Below is a small trained network, with its code and all its weights. Each question gives an input and a class and asks what happens when units are switched off, that is, made to give their printed mean instead of their output.

import numpy as np


def w(rows, s, z=0):
    codes = np.array(rows[::2]) - 128.0
    scale = np.full(codes.shape[1], s)
    scale[-1] = z or s
    return codes * scale


def f(y):
    return y / 2 * (1 + np.tanh(0.7978845608 * (y + 0.044715 * y**3)))


def log_softmax(a):
    a = a - a.max(-1, keepdims=True)
    return a - np.log(np.exp(a).sum(-1, keepdims=True))


def net(x, mask):
    res = np.array(x, float).reshape(1, 6) / 4 @ E
    y = f(res @ A[0][:, :-1].T + A[0][:, -1])
    res = res + np.where(mask, y, B[0][:, -1]) @ B[0][:, :-1]
    return log_softmax(res[-1] @ U[:, :-1].T + U[:, -1])


A, B = {}, {}
E = w([
[144,74,170,185,138,119,249],'x0',
[147,66,215,172,62,133,62],'x1',
[123,205,145,82,46,29,167],'x2',
[206,128,68,191,119,80,96],'x3',
[113,210,124,254,101,178,146],'x4',
[125,105,100,121,91,146,141],'x5',
],0.0073)
A[0] = w([
[225,117,66,140,104,121,125,77],'N1',
[113,60,95,83,127,96,142,46],'N2',
[141,86,114,155,180,154,124,74],'N3',
[80,170,112,180,54,161,147,80],'N4',
[100,158,57,137,149,129,145,140],'N5',
[85,184,139,92,128,157,49,49],'N6',
[141,159,75,122,170,128,168,38],'N7',
[191,136,146,143,153,123,167,72],'N8',
[137,113,131,121,169,201,114,101],'N9',
[153,74,121,62,118,113,133,73],'N10',
[128,152,93,100,105,131,56,64],'N11',
[142,98,197,173,99,110,54,3],'N12',
[156,170,174,93,95,92,141,67],'N13',
[117,153,82,101,189,120,175,117],'N14',
[121,153,50,109,160,107,170,46],'N15',
[141,158,103,109,112,145,50,79],'N16',
[167,82,75,123,161,193,117,9],'N17',
[139,127,151,161,200,209,73,33],'N18',
[120,150,129,120,87,74,133,41],'N19',
[158,124,205,135,102,115,95,39],'N20',
[134,167,141,119,96,65,149,54],'N21',
[115,81,82,84,173,74,130,58],'N22',
[155,61,124,66,104,82,139,85],'N23',
[114,201,162,150,69,47,134,74],'N24',
[111,84,118,156,165,147,106,169],'N25',
[144,106,127,96,144,104,125,9],'N26',
[227,140,77,171,144,64,81,44],'N27',
[130,179,114,162,115,172,143,61],'N28',
[79,141,90,109,70,89,152,49],'N29',
[130,225,142,151,182,146,105,82],'N30',
[88,156,162,56,123,189,162,9],'N31',
[92,97,136,88,174,81,119,39],'N32',
[135,92,211,118,9,183,110,38],'N33',
[7,152,171,89,86,136,149,79],'N34',
[137,177,148,165,139,142,124,39],'N35',
[43,159,206,102,140,176,126,23],'N36',
[169,112,179,127,148,149,195,142],'N37',
[152,103,178,52,149,122,112,56],'N38',
[102,116,166,75,123,233,140,94],'N39',
[154,86,157,169,124,84,212,89],'N40',
[143,152,123,150,107,167,132,44],'N41',
[115,199,89,81,175,176,178,119],'N42',
[111,86,112,166,196,135,90,32],'N43',
[68,194,125,163,79,212,159,130],'N44',
[87,146,94,107,108,149,76,67],'N45',
],0.011,0.0027)
B[0] = w([
[109,41,123,197,114,13,195,199],'N1',
[118,116,146,176,205,160,50,172],'N2',
[92,186,59,75,141,169,125,192],'N3',
[119,149,133,191,251,162,52,223],'N4',
[172,91,179,90,129,124,124,184],'N5',
[41,124,177,149,76,171,177,205],'N6',
[203,93,172,135,95,156,122,171],'N7',
[82,97,169,133,129,134,116,163],'N8',
[163,189,51,88,119,101,185,190],'N9',
[114,166,131,199,212,164,37,186],'N10',
[68,98,163,142,79,201,147,191],'N11',
[246,91,154,42,132,160,138,216],'N12',
[123,179,25,92,173,162,155,188],'N13',
[196,81,221,97,88,144,124,193],'N14',
[195,89,177,83,70,168,141,185],'N15',
[50,126,215,156,100,160,218,196],'N16',
[120,185,86,82,153,137,176,191],'N17',
[139,193,72,118,146,103,186,226],'N18',
[133,189,55,69,136,141,175,172],'N19',
[213,132,163,66,115,154,145,183],'N20',
[114,201,32,97,162,165,179,194],'N21',
[128,119,139,169,160,153,73,184],'N22',
[106,173,129,168,188,156,77,209],'N23',
[129,178,73,92,179,120,162,254],'N24',
[125,185,64,88,92,117,147,199],'N25',
[136,111,127,166,174,154,147,135],'N26',
[101,42,114,172,108,9,165,234],'N27',
[156,125,156,150,207,147,78,180],'N28',
[177,179,90,132,143,174,193,170],'N29',
[119,100,133,132,118,164,73,186],'N30',
[138,77,116,135,144,69,157,171],'N31',
[131,137,178,145,177,113,62,162],'N32',
[243,99,148,84,78,171,132,250],'N33',
[135,132,62,138,114,3,133,212],'N34',
[142,127,156,161,178,128,85,155],'N35',
[131,24,92,210,88,36,175,203],'N36',
[31,103,132,119,75,158,167,215],'N37',
[145,143,132,180,217,135,113,190],'N38',
[148,97,67,144,129,38,169,204],'N39',
[22,173,187,133,86,213,195,252],'N40',
[139,138,133,167,160,123,101,144],'N41',
[201,69,158,69,92,142,130,205],'N42',
[141,205,48,81,126,124,175,185],'N43',
[148,135,160,175,210,113,38,249],'N44',
[64,114,180,131,93,151,208,168],'N45',
],0.0062,0.0058)
U = w([
[138,201,28,80,136,162,132,92],'0',
[238,98,162,81,89,181,101,87],'1',
[118,143,132,179,207,162,35,95],'2',
[115,72,80,164,102,40,128,106],'3',
[6,132,167,126,73,211,147,94],'4',
[124,142,102,119,108,147,90,254],'5',
],0.012,0.015)

Each question gives the input, the list of numbers given to net, and the class t.
The units are the neurons (one row each of A and B). Each row of codes is followed by its name. A weight is (code - 128) times the scale printed after its matrix; where a second scale follows, it is the last column's (A, B and U).
mask holds one flag per neuron, in row order. A switched-off neuron (its flag False) gives its mean, the last column of its row in B, instead of its output. The means were averaged over made-up inputs and are rounded, as every weight is.
A unit's drop is (log p(t) with every unit on - log p(t) with that unit switched off) / (log p(t) with every unit on - log p(t) with every unit switched off).
The circuit of an input: a set's keep is (log p(t) with only the set's units on - log p(t) with every unit switched off) / (log p(t) with every unit on - log p(t) with every unit switched off). Starting from the 12 units with the biggest drops (on a tie, the unit counted first), units are removed one at a time, each time the one whose removal leaves the highest keep (on an exact tie, the one counted first), for as long as the keep stays at least 0.8.
circuit, biggest first: the units of the circuit, biggest drop first
most important unit: the unit with the biggest drop
top k neurons: the k neurons with the biggest drops, biggest first
input [-7,8,4,-6,-7,-4], class 1: circuit, biggest first => N33
input [-3,-6,6,-8,7,-5], class 3: top 2 neurons => N36, N34
input [8,-7,1,-8,-5,-7], class 3: top 4 neurons => N34, N36, N31, N39
input [6,-2,-7,-6,-6,3], class 0: circuit, biggest first => N9, N17
input [4,-3,-3,8,-8,4], class 2: circuit, biggest first => N10, N2
input [5,-6,-6,-8,6,3], class 3: circuit, biggest first => N36, N39
input [-2,0,-6,0,5,6], class 0: circuit, biggest first => N18, N9
input [8,-7,0,-1,0,-6], class 4: top 3 neurons => N40, N37, N33
input [-5,-8,1,-7,-4,-7], class 1: circuit, biggest first => N42, N14
input [-6,6,6,6,5,-1], class 0: top 3 neurons => N24, N21, N19
input [2,-5,4,-3,1,4], class 1: top 2 neurons => N42, N14
input [6,-5,-4,-7,-6,-4], class 3: circuit, biggest first => N39, N36
input [5,-2,3,-2,-3,4], class 4: circuit, biggest first => N40, N37
input [-5,5,7,3,8,4], class 2: circuit, biggest first => N4
input [-8,2,3,7,-1,-5], class 4: top 3 neurons => N16, N11, N6
input [0,3,4,-1,6,5], class 2: top 2 neurons => N4, N44
input [6,0,-4,-7,4,-3], class 3: circuit, biggest first => N36, N39
input [-4,3,1,7,6,5], class 3: top 2 neurons => N27, N1
input [-1,-8,-3,-7,0,3], class 1: circuit, biggest first => N42, N14
input [-8,8,-7,-1,5,-8], class 1: top 2 neurons => N12, N33
input [3,-7,-3,1,-6,-4], class 1: most important unit => N14
input [1,-7,5,7,8,2], class 2: top 2 neurons => N4, N44
